Below are the code and all the weights of a small trained network. Each question names an input and a target symbol and asks about switching units off, where a switched-off unit gives its printed mean instead of its output.

import numpy as np


def w(rows, s, z=0):
    codes = np.array(rows[::2]) - 128.0
    scale = np.full(codes.shape[1], s)
    scale[-1] = z or s
    return codes * scale


def f(y):
    return np.maximum(y, 0)


def softmax(a):
    e = np.exp(a - a.max(-1, keepdims=True))
    return e / e.sum(-1, keepdims=True)


def log_softmax(a):
    a = a - a.max(-1, keepdims=True)
    return a - np.log(np.exp(a).sum(-1, keepdims=True))


def net(x, mask):
    ids = ['ΘΩγημπσ'.index(c) for c in x.split()]
    T = len(ids)
    res = E[ids] + P[:T]
    q, k, v = (res @ M[0].T for M in (Q, K, V))
    z = softmax(np.where(np.tri(T) > 0, q @ k.T / 4**0.5, -1e9)) @ v
    res = res + np.where(mask[0], z, O[0][:, -1]) @ O[0][:, :-1]
    y = f(res @ A[0][:, :-1].T + A[0][:, -1])
    res = res + np.where(mask[1:9], y, B[0][:, -1]) @ B[0][:, :-1]
    return log_softmax(res[-1] @ U[:, :-1].T + U[:, -1])


Q, K, V, O, A, B = {}, {}, {}, {}, {}, {}
E = w([
[110,52,92,140,123,24,192],'Θ',
[97,141,119,218,166,77,134],'Ω',
[177,115,197,136,86,30,106],'γ',
[150,137,115,253,39,141,92],'η',
[157,121,244,179,144,89,80],'μ',
[121,29,108,194,84,130,206],'π',
[162,86,108,161,27,48,137],'σ',
],0.014)
P = w([
[152,106,48,85,120,159,52],'0',
[141,191,132,216,147,119,135],'1',
[84,146,119,194,125,155,109],'2',
[66,231,207,87,96,117,109],'3',
[143,174,184,103,121,164,110],'4',
[133,70,140,127,131,154,136],'5',
[164,153,122,127,116,135,116],'6',
[195,181,67,157,145,136,181],'7',
[146,124,121,108,93,105,178],'8',
[99,200,159,172,90,89,255],'9',
],0.0087)
Q[0] = w([
[115,152,190,204,85,79,208],'head 1',
[218,74,93,196,175,91,106],'head 1',
[132,107,129,174,124,72,100],'head 1',
[157,5,96,177,169,119,38],'head 1',
],0.013)
K[0] = w([
[236,84,46,111,201,136,74],'head 1',
[55,112,137,65,114,181,87],'head 1',
[115,125,94,65,100,145,93],'head 1',
[7,180,131,27,81,163,114],'head 1',
],0.012)
V[0] = w([
[163,46,104,37,87,224,48],'head 1',
[91,13,200,194,177,200,70],'head 1',
[61,158,6,134,88,182,108],'head 1',
[197,161,153,191,30,138,143],'head 1',
],0.019)
O[0] = w([
[4,123,203,111,175,95,126,2],'head 1',
[89,166,188,163,73,127,212,249],'head 1',
[159,62,178,175,185,146,127,81],'head 1',
[139,129,114,68,169,204,164,251],'head 1',
],0.02,0.0041)
A[0] = w([
[78,88,88,101,191,135,78,86],'neuron 1',
[176,128,123,171,98,150,84,204],'neuron 2',
[85,195,85,76,106,145,149,71],'neuron 3',
[194,107,96,125,185,169,94,89],'neuron 4',
[12,100,158,136,121,102,73,52],'neuron 5',
[137,137,97,180,65,70,94,115],'neuron 6',
[208,135,84,77,174,174,143,255],'neuron 7',
[59,142,117,66,161,93,145,138],'neuron 8',
],0.011,0.0033)
B[0] = w([
[200,145,167,69,36,101,103,156],'neuron 1',
[115,118,93,56,114,112,104,238],'neuron 2',
[183,59,112,117,198,75,117,252],'neuron 3',
[217,137,176,44,161,94,172,212],'neuron 4',
[169,131,5,165,131,181,169,173],'neuron 5',
[74,161,179,187,168,63,208,221],'neuron 6',
[65,128,111,233,129,150,121,238],'neuron 7',
[72,154,163,147,90,205,59,202],'neuron 8',
],0.011,0.018)
U = w([
[176,157,131,248,116,91,88,91],'Θ',
[132,170,154,155,139,135,108,31],'Ω',
[103,145,154,211,156,134,111,10],'γ',
[69,254,65,62,159,110,165,145],'η',
[126,134,164,212,153,67,91,197],'μ',
[35,206,152,187,86,112,106,255],'π',
[133,155,76,145,179,135,79,96],'σ',
],0.0053,0.0042)

Each question gives the input, a string of symbols that net reads in full, and the target symbol t.
The units are the heads (4 rows each of Q, K, V and O) and the neurons (one row each of A and B). Each row of codes is followed by its name. A weight is (code - 128) times the scale printed after its matrix; where a second scale follows, it is the last column's (O, A, B and U).
mask holds one flag per unit, heads first, then neurons. A switched-off unit (its flag False) gives its mean, the last column of its rows in O or B, instead of its output. The means were averaged over made-up inputs and are rounded, as every weight is.
A unit's drop is (log p(t) with every unit on - log p(t) with that unit switched off) / (log p(t) with every unit on - log p(t) with every unit switched off).
The circuit of an input: a set's keep is (log p(t) with only the set's units on - log p(t) with every unit switched off) / (log p(t) with every unit on - log p(t) with every unit switched off). Starting from all 9 units, units are removed one at a time, each time the one whose removal leaves the highest keep (on an exact tie, the one counted first), for as long as the keep stays at least 0.8.
circuit, biggest first: the units of the circuit, biggest drop first
top k neurons: the k neurons with the biggest drops, biggest first
input σ μ Θ π Ω γ Θ Ω Ω, target Ω: top 4 neurons	[neuron 1; neuron 4; neuron 3; neuron 6]
input γ Θ Ω μ μ Θ, target σ: circuit, biggest first	[neuron 3; head 1; neuron 6; neuron 4]
input π μ Ω η Θ γ, target π: circuit, biggest first	[neuron 3]
input μ Θ π, target η: top 4 neurons	[neuron 3; neuron 7; neuron 5; neuron 6]
input γ μ π η γ Θ, target σ: circuit, biggest first	[head 1; neuron 3; neuron 6]
input π Ω σ μ Ω μ μ μ σ, target π: circuit, biggest first	[head 1; neuron 3]
input γ Ω Ω, target σ: top 3 neurons	[neuron 3; neuron 6; neuron 5]
input σ μ μ γ Ω, target Ω: circuit, biggest first	[head 1; neuron 1; neuron 2; neuron 8]
input Ω γ π μ μ μ, target π: top 3 neurons	[neuron 3; neuron 4; neuron 5]
input π η μ μ Θ π, target π: top 2 neurons	[neuron 3; neuron 4]
input σ Ω Ω μ η, target Ω: top 3 neurons	[neuron 1; neuron 4; neuron 3]
input σ Ω η, target σ: top 2 neurons	[neuron 5; neuron 6]
input π γ μ η μ μ μ Θ, target π: circuit, biggest first	[head 1; neuron 8]
input π σ π Ω μ η μ γ, target π: circuit, biggest first	[head 1; neuron 3]
input Ω Ω π σ, target Θ: top 2 neurons	[neuron 7; neuron 8]
input π π Ω, target π: circuit, biggest first	[neuron 3]
input π η μ Ω Ω Ω μ μ Ω, target π: circuit, biggest first	[head 1; neuron 3]
input γ Θ Ω Ω μ π Θ σ, target σ: circuit, biggest first	[head 1; neuron 3; neuron 6]
input μ π μ, target π: top 3 neurons	[neuron 8; neuron 4; neuron 2]
input Ω Ω γ Ω Ω, target Θ: circuit, biggest first	[head 1]
input σ μ Ω, target σ: top 2 neurons	[neuron 5; neuron 6]
input η Ω γ μ Ω, target γ: circuit, biggest first	[head 1; neuron 7]
input σ Ω μ γ μ μ Θ γ σ γ, target Ω: top 2 neurons	[neuron 1; neuron 4]
input Θ σ Θ σ η Ω Ω η, target μ: circuit, biggest first	[head 1; neuron 6]
input γ π Ω γ Ω Ω π, target σ: circuit, biggest first	[head 1; neuron 6; neuron 3]
input γ Ω μ π Ω σ π μ, target σ: circuit, biggest first	[head 1; neuron 3; neuron 6]
input π μ Θ, target γ: top 2 neurons	[neuron 5; neuron 2]
input η η σ, target Ω: top 2 neurons	[neuron 1; neuron 6]
input Ω π Ω Θ π, target Θ: top 2 neurons	[neuron 7; neuron 8]
